Below is a small trained network, with its code and all its weights. Each question gives an input and a target symbol and asks what happens when units are switched off, that is, made to give their printed mean instead of their output.

import numpy as np


def w(rows, s, z=0):
    codes = np.array(rows[::2]) - 128.0
    scale = np.full(codes.shape[1], s)
    scale[-1] = z or s
    return codes * scale


def f(y):
    return y / 2 * (1 + np.tanh(0.7978845608 * (y + 0.044715 * y**3)))


def softmax(a):
    e = np.exp(a - a.max(-1, keepdims=True))
    return e / e.sum(-1, keepdims=True)


def log_softmax(a):
    a = a - a.max(-1, keepdims=True)
    return a - np.log(np.exp(a).sum(-1, keepdims=True))


def net(x, mask):
    ids = ['γδθμστω'.index(c) for c in x.split()]
    T = len(ids)
    res = E[ids] + P[:T]
    u = 0
    for l in range(3):
        q, k, v = (res @ M[l].T for M in (Q, K, V))
        z = softmax(np.where(np.tri(T) > 0, q @ k.T / 3**0.5, -1e9)) @ v
        res = res + np.where(mask[u], z, O[l][:, -1]) @ O[l][:, :-1]
        u += 1
        y = f(res @ A[l][:, :-1].T + A[l][:, -1])
        res = res + np.where(mask[u : u + 8], y, B[l][:, -1]) @ B[l][:, :-1]
        u += 8
    return log_softmax(res[-1] @ U[:, :-1].T + U[:, -1])


Q, K, V, O, A, B = {}, {}, {}, {}, {}, {}
E = w([
[84,70,233],'γ',
[74,78,226],'δ',
[142,83,18],'θ',
[92,166,30],'μ',
[136,90,14],'σ',
[130,203,41],'τ',
[255,204,188],'ω',
],0.0078)
P = w([
[90,254,145],'0',
[178,135,10],'1',
[175,82,47],'2',
[144,108,69],'3',
[120,135,88],'4',
[112,149,124],'5',
[73,192,154],'6',
[61,206,173],'7',
[61,203,210],'8',
[61,199,207],'9',
],0.003)
Q[0] = w([
[138,181,253],'L0H1',
[227,124,99],'L0H1',
[234,79,35],'L0H1',
],0.0047)
K[0] = w([
[3,226,133],'L0H1',
[96,185,177],'L0H1',
[201,136,208],'L0H1',
],0.0043)
V[0] = w([
[47,74,150],'L0H1',
[81,31,27],'L0H1',
[101,87,4],'L0H1',
],0.0038)
O[0] = w([
[153,253,27,35],'L0H1',
[210,196,181,171],'L0H1',
[212,143,189,255],'L0H1',
],0.0038,0.00094)
A[0] = w([
[71,54,162,126],'L0N1',
[47,117,141,143],'L0N2',
[163,166,131,128],'L0N3',
[1,176,74,154],'L0N4',
[176,142,99,254],'L0N5',
[178,185,118,158],'L0N6',
[155,121,165,149],'L0N7',
[176,183,165,161],'L0N8',
],0.0092,0.0052)
B[0] = w([
[99,59,176,131],'L0N1',
[48,16,109,142],'L0N2',
[206,153,194,141],'L0N3',
[148,26,1,192],'L0N4',
[120,213,84,255],'L0N5',
[184,189,138,175],'L0N6',
[113,146,162,140],'L0N7',
[171,190,154,169],'L0N8',
],0.0054,0.0046)
Q[1] = w([
[172,18,225],'L1H1',
[200,249,1],'L1H1',
[63,10,137],'L1H1',
],0.0034)
K[1] = w([
[167,43,9],'L1H1',
[155,63,253],'L1H1',
[72,29,31],'L1H1',
],0.0044)
V[1] = w([
[100,124,1],'L1H1',
[94,60,74],'L1H1',
[21,75,156],'L1H1',
],0.0087)
O[1] = w([
[2,147,160,207],'L1H1',
[90,152,119,88],'L1H1',
[122,160,72,3],'L1H1',
],0.0098,0.0047)
A[1] = w([
[109,156,167,127],'L1N1',
[8,66,74,253],'L1N2',
[190,124,160,188],'L1N3',
[191,230,64,156],'L1N4',
[223,193,82,204],'L1N5',
[185,254,100,186],'L1N6',
[170,157,209,172],'L1N7',
[37,205,119,235],'L1N8',
],0.0078,0.0044)
B[1] = w([
[111,148,181,138],'L1N1',
[197,88,131,254],'L1N2',
[68,105,128,159],'L1N3',
[45,154,166,185],'L1N4',
[2,90,180,196],'L1N5',
[30,142,230,196],'L1N6',
[48,110,145,168],'L1N7',
[253,169,154,221],'L1N8',
],0.0075,0.0085)
Q[2] = w([
[161,189,104],'L2H1',
[118,79,154],'L2H1',
[98,1,106],'L2H1',
],0.0067)
K[2] = w([
[217,82,25],'L2H1',
[1,212,210],'L2H1',
[8,65,161],'L2H1',
],0.0039)
V[2] = w([
[212,197,175],'L2H1',
[241,117,1],'L2H1',
[218,122,203],'L2H1',
],0.0043)
O[2] = w([
[27,159,32,129],'L2H1',
[206,253,158,3],'L2H1',
[54,156,115,137],'L2H1',
],0.0043,0.012)
A[2] = w([
[80,89,149,27],'L2N1',
[231,174,40,205],'L2N2',
[129,255,187,175],'L2N3',
[85,86,150,83],'L2N4',
[87,109,158,34],'L2N5',
[89,119,162,9],'L2N6',
[97,110,161,21],'L2N7',
[79,176,187,2],'L2N8',
],0.0084,0.0039)
B[2] = w([
[166,99,57,238],'L2N1',
[167,198,67,188],'L2N2',
[182,66,189,189],'L2N3',
[128,116,57,255],'L2N4',
[151,136,76,217],'L2N5',
[186,122,94,201],'L2N6',
[186,80,78,198],'L2N7',
[255,86,127,216],'L2N8',
],0.0059,0.006)
U = w([
[193,140,82,48],'γ',
[247,140,82,128],'δ',
[2,159,122,184],'θ',
[161,131,199,187],'μ',
[166,144,185,226],'σ',
[72,138,176,186],'τ',
[153,70,83,2],'ω',
],0.0093,0.0025)

Each question gives the input, a string of symbols that net reads in full, and the target symbol t.
The units are the heads (3 rows each of Q, K, V and O) and the neurons (one row each of A and B). Each row of codes is followed by its name. A weight is (code - 128) times the scale printed after its matrix; where a second scale follows, it is the last column's (O, A, B and U).
mask holds one flag per unit, layer by layer, with each layer's heads first. A switched-off unit (its flag False) gives its mean, the last column of its rows in O or B, instead of its output. The means were averaged over made-up inputs and are rounded, as every weight is.
A unit's drop is (log p(t) with every unit on - log p(t) with that unit switched off) / (log p(t) with every unit on - log p(t) with every unit switched off).
The circuit of an input: a set's keep is (log p(t) with only the set's units on - log p(t) with every unit switched off) / (log p(t) with every unit on - log p(t) with every unit switched off). Starting from the 12 units with the biggest drops (on a tie, the unit counted first), units are removed one at a time, each time the one whose removal leaves the highest keep (on an exact tie, the one counted first), for as long as the keep stays at least 0.8.
circuit, biggest first: the units of the circuit, biggest drop first
unit that matters most: the unit with the biggest drop
k most important neurons: the k neurons with the biggest drops, biggest first
top k neurons in layer l: the k neurons of layer l with the biggest drops, biggest first
drop when u is switched off: that unit's drop, to one decimal
input μ τ δ μ μ τ μ σ, target δ: circuit, biggest first : L1N5, L1N6, L2H1
input σ γ σ μ γ σ, target θ: unit that matters most : L0H1
input δ δ δ γ, target δ: 3 most important neurons : L1N6, L1N5, L1N4
input δ γ μ τ τ μ θ, target δ: circuit, biggest first : L1N5, L2H1, L1N6
input γ θ γ δ ω δ σ, target θ: circuit, biggest first : L2N8, L1N8, L2N3
input ω σ μ μ μ, target δ: circuit, biggest first : L1N5, L2H1, L1N7
input μ ω τ τ, target θ: 2 most important neurons : L1N8, L2N8
input δ σ ω δ, target ω: top 3 neurons in layer 1 : L1N6, L1N2, L1N4
input δ μ μ τ μ μ θ, target δ: top 2 neurons in layer 1 : L1N5, L1N8
input δ σ σ ω γ τ ω ω μ, target ω: 3 most important neurons : L0N4, L1N8, L1N6
input μ μ γ γ μ, target θ: top 4 neurons in layer 0 : L0N4, L0N1, L0N5, L0N7
input μ γ γ μ, target θ: 2 most important neurons : L0N4, L2N8
input ω σ σ γ δ γ μ σ ω, target ω: top 3 neurons in layer 1 : L1N5, L1N6, L1N7
input σ γ δ ω, target ω: unit that matters most : L1N5
input δ σ μ μ μ σ μ μ μ, target δ: 2 most important neurons : L1N8, L1N5
input δ ω γ τ μ θ μ σ, target δ: 2 most important neurons : L1N5, L1N6
input σ θ μ μ μ σ τ, target μ: top 2 neurons in layer 1 : L1N8, L1N6
input μ τ μ γ μ θ μ τ, target μ: drop when L2N4 is switched off : 0.1
input ω σ δ ω δ, target ω: drop when L0H1 is switched off : -0.3
input μ ω τ, target θ: drop when L1N5 is switched off : -0.1
input ω ω γ ω ω μ, target ω: drop when L2H1 is switched off : 0.4
input γ γ θ γ γ θ, target θ: top neuron in layer 2 : L2N8
input μ τ τ, target σ: top 2 neurons in layer 1 : L1N8, L1N5
